Below is a small trained network, with its code and all its weights. Each question gives an input and a class and asks what happens when units are switched off, that is, made to give their printed mean instead of their output.

import numpy as np


def w(rows, s, z=0):
    codes = np.array(rows[::2]) - 128.0
    scale = np.full(codes.shape[1], s)
    scale[-1] = z or s
    return codes * scale


def norm(h):
    return h / np.sqrt((h * h).mean(-1, keepdims=True) + 1e-5)


def f(y):
    return np.maximum(y, 0)


def log_softmax(a):
    a = a - a.max(-1, keepdims=True)
    return a - np.log(np.exp(a).sum(-1, keepdims=True))


def net(x, mask):
    res = np.array(x, float).reshape(1, 8) / 4 @ E
    u = 0
    for l in range(3):
        y = f(norm(res) @ A[l][:, :-1].T + A[l][:, -1])
        res = res + np.where(mask[u : u + 13], y, B[l][:, -1]) @ B[l][:, :-1]
        u += 13
    return log_softmax(norm(res)[-1] @ U[:, :-1].T + U[:, -1])


A, B = {}, {}
E = w([
[76,117,122,190,134],'x0',
[150,75,71,142,6],'x1',
[128,130,127,130,129],'x2',
[127,127,129,124,128],'x3',
[255,145,172,228,127],'x4',
[127,129,127,130,126],'x5',
[138,30,134,124,169],'x6',
[167,131,3,137,185],'x7',
],0.0052)
A[0] = w([
[146,130,78,128,153,28],'L0N1',
[191,135,127,55,102,80],'L0N2',
[121,205,120,126,99,29],'L0N3',
[136,127,111,126,84,75],'L0N4',
[136,17,147,129,165,2],'L0N5',
[112,248,115,128,75,106],'L0N6',
[94,120,139,132,112,99],'L0N7',
[68,136,120,208,134,29],'L0N8',
[121,144,142,122,181,62],'L0N9',
[156,152,134,42,126,144],'L0N10',
[182,154,146,86,136,142],'L0N11',
[119,214,112,147,96,43],'L0N12',
[146,113,163,141,115,101],'L0N13',
],0.011,0.0068)
B[0] = w([
[137,182,69,158,133,145],'L0N1',
[64,98,120,191,126,181],'L0N2',
[190,77,166,66,145,148],'L0N3',
[118,101,106,150,104,159],'L0N4',
[222,40,129,19,178,166],'L0N5',
[175,1,132,94,193,253],'L0N6',
[152,128,93,137,151,159],'L0N7',
[54,55,119,215,143,149],'L0N8',
[104,180,144,157,177,154],'L0N9',
[74,100,114,195,133,228],'L0N10',
[84,121,130,196,151,216],'L0N11',
[155,47,132,63,158,167],'L0N12',
[140,161,76,125,141,177],'L0N13',
],0.0083,0.0035)
A[1] = w([
[160,104,141,119,138,62],'L1N1',
[139,128,107,148,83,73],'L1N2',
[93,143,126,88,113,59],'L1N3',
[159,155,73,112,146,4],'L1N4',
[156,121,119,104,54,54],'L1N5',
[122,106,110,143,155,86],'L1N6',
[112,59,119,179,157,121],'L1N7',
[109,100,184,126,121,126],'L1N8',
[125,127,100,110,96,130],'L1N9',
[118,76,128,156,153,109],'L1N10',
[76,152,103,48,109,18],'L1N11',
[110,124,250,96,65,139],'L1N12',
[100,72,121,182,170,111],'L1N13',
],0.011,0.0041)
B[1] = w([
[127,119,126,87,127,146],'L1N1',
[100,119,148,136,148,146],'L1N2',
[94,109,81,109,141,137],'L1N3',
[157,141,52,148,170,136],'L1N4',
[99,83,87,175,125,146],'L1N5',
[135,155,136,100,97,164],'L1N6',
[119,193,120,94,78,254],'L1N7',
[148,161,62,117,135,173],'L1N8',
[99,109,137,145,160,149],'L1N9',
[120,164,124,97,83,210],'L1N10',
[33,77,129,70,166,146],'L1N11',
[166,172,1,129,172,178],'L1N12',
[111,179,145,94,67,241],'L1N13',
],0.0091,0.0074)
A[2] = w([
[142,101,91,90,170,245],'L2N1',
[170,89,144,81,143,114],'L2N2',
[114,145,65,141,120,71],'L2N3',
[164,128,146,77,113,7],'L2N4',
[128,67,110,114,72,225],'L2N5',
[169,132,145,163,85,149],'L2N6',
[215,156,168,174,104,118],'L2N7',
[105,154,175,91,206,77],'L2N8',
[132,103,131,133,155,33],'L2N9',
[199,113,172,186,134,47],'L2N10',
[108,11,81,148,93,104],'L2N11',
[159,163,112,179,120,58],'L2N12',
[111,164,157,97,195,231],'L2N13',
],0.011,0.0022)
B[2] = w([
[235,93,171,102,125,221],'L2N1',
[187,160,188,15,63,162],'L2N2',
[210,222,161,124,178,225],'L2N3',
[154,161,135,80,48,161],'L2N4',
[128,177,224,222,155,254],'L2N5',
[31,95,135,111,158,187],'L2N6',
[2,52,134,29,161,205],'L2N7',
[189,49,140,252,77,179],'L2N8',
[158,121,155,119,143,128],'L2N9',
[4,26,118,41,149,157],'L2N10',
[170,145,250,203,187,226],'L2N11',
[72,149,90,43,144,188],'L2N12',
[183,76,186,212,49,210],'L2N13',
],0.0055,0.0053)
U = w([
[195,62,163,77,112,121],'0',
[26,67,113,91,164,82],'1',
[131,154,138,139,116,254],'2',
[89,186,123,151,68,105],'3',
[144,105,173,248,138,84],'4',
[189,167,52,126,180,43],'5',
[124,146,141,121,111,167],'6',
],0.015,0.0073)

Each question gives the input, the list of numbers given to net, and the class t.
The units are the neurons (one row each of A and B). Each row of codes is followed by its name. A weight is (code - 128) times the scale printed after its matrix; where a second scale follows, it is the last column's (A, B and U).
mask holds one flag per neuron, layer by layer. A switched-off neuron (its flag False) gives its mean, the last column of its row in B, instead of its output. The means were averaged over made-up inputs and are rounded, as every weight is.
A unit's drop is (log p(t) with every unit on - log p(t) with that unit switched off) / (log p(t) with every unit on - log p(t) with every unit switched off).
The circuit of an input: a set's keep is (log p(t) with only the set's units on - log p(t) with every unit switched off) / (log p(t) with every unit on - log p(t) with every unit switched off). Starting from the 12 units with the biggest drops (on a tie, the unit counted first), units are removed one at a time, each time the one whose removal leaves the highest keep (on an exact tie, the one counted first), for as long as the keep stays at least 0.8.
circuit, biggest first: the units of the circuit, biggest drop first
top k neurons: the k neurons with the biggest drops, biggest first
k most important neurons of layer l: the k neurons of layer l with the biggest drops, biggest first
input [1,1,-6,-7,-1,-7,-7,-4], class 0: circuit, biggest first => L0N6
input [-3,-6,-7,-1,-3,4,-1,3], class 4: top 3 neurons => L0N9; L2N8; L2N13
input [2,-4,-3,-2,3,-1,-8,8], class 0: 2 most important neurons of layer 0 => L0N6; L0N12
input [8,-8,-8,1,0,1,0,2], class 3: 3 most important neurons of layer 2 => L2N11; L2N5; L2N1
input [1,-7,0,5,-1,1,-3,1], class 4: top 2 neurons => L2N8; L0N9
input [-2,8,5,-1,-1,1,6,8], class 4: circuit, biggest first => L2N11; L2N5
input [-7,-8,4,-1,3,-3,-6,8], class 4: 2 most important neurons of layer 0 => L0N9; L0N11
input [0,0,8,-4,6,-3,-3,0], class 1: top 2 neurons => L2N7; L0N10
input [-8,-8,6,-4,-6,-3,-8,-8], class 0: circuit, biggest first => L0N6; L1N7; L2N8
input [-1,-1,-2,-5,8,-8,-1,-8], class 1: top 3 neurons => L2N7; L2N10; L1N7
input [-8,0,-3,0,4,4,6,-2], class 3: top 2 neurons => L0N2; L0N11
input [-2,3,0,1,4,0,0,3], class 1: top 2 neurons => L2N7; L0N6
input [-4,2,-8,2,-7,-1,8,5], class 0: top 2 neurons => L0N5; L2N1
input [0,-2,8,2,-4,1,4,3], class 0: circuit, biggest first => L2N1
input [7,-6,-6,7,-4,-4,-2,-8], class 5: top 2 neurons => L1N12; L1N8
input [7,0,5,-1,-6,2,-8,5], class 0: circuit, biggest first => L0N6; L0N12; L0N3; L2N1
input [5,4,-2,-3,-1,4,-7,5], class 0: top 2 neurons => L0N6; L0N12
input [6,-3,1,1,6,-8,5,7], class 6: top 2 neurons => L1N12; L2N7
input [-8,1,3,6,4,7,-6,6], class 3: circuit, biggest first => L0N2; L0N11; L0N10; L1N13
input [2,6,6,-5,-3,8,-8,-5], class 0: circuit, biggest first => L0N6
input [4,-7,-1,-6,1,5,0,-3], class 4: 2 most important neurons of layer 0 => L0N9; L0N10
input [3,-7,4,-2,-7,4,-4,8], class 5: 2 most important neurons of layer 0 => L0N11; L0N2
input [0,-5,0,-6,8,-5,7,3], class 1: circuit, biggest first => L2N7; L2N10
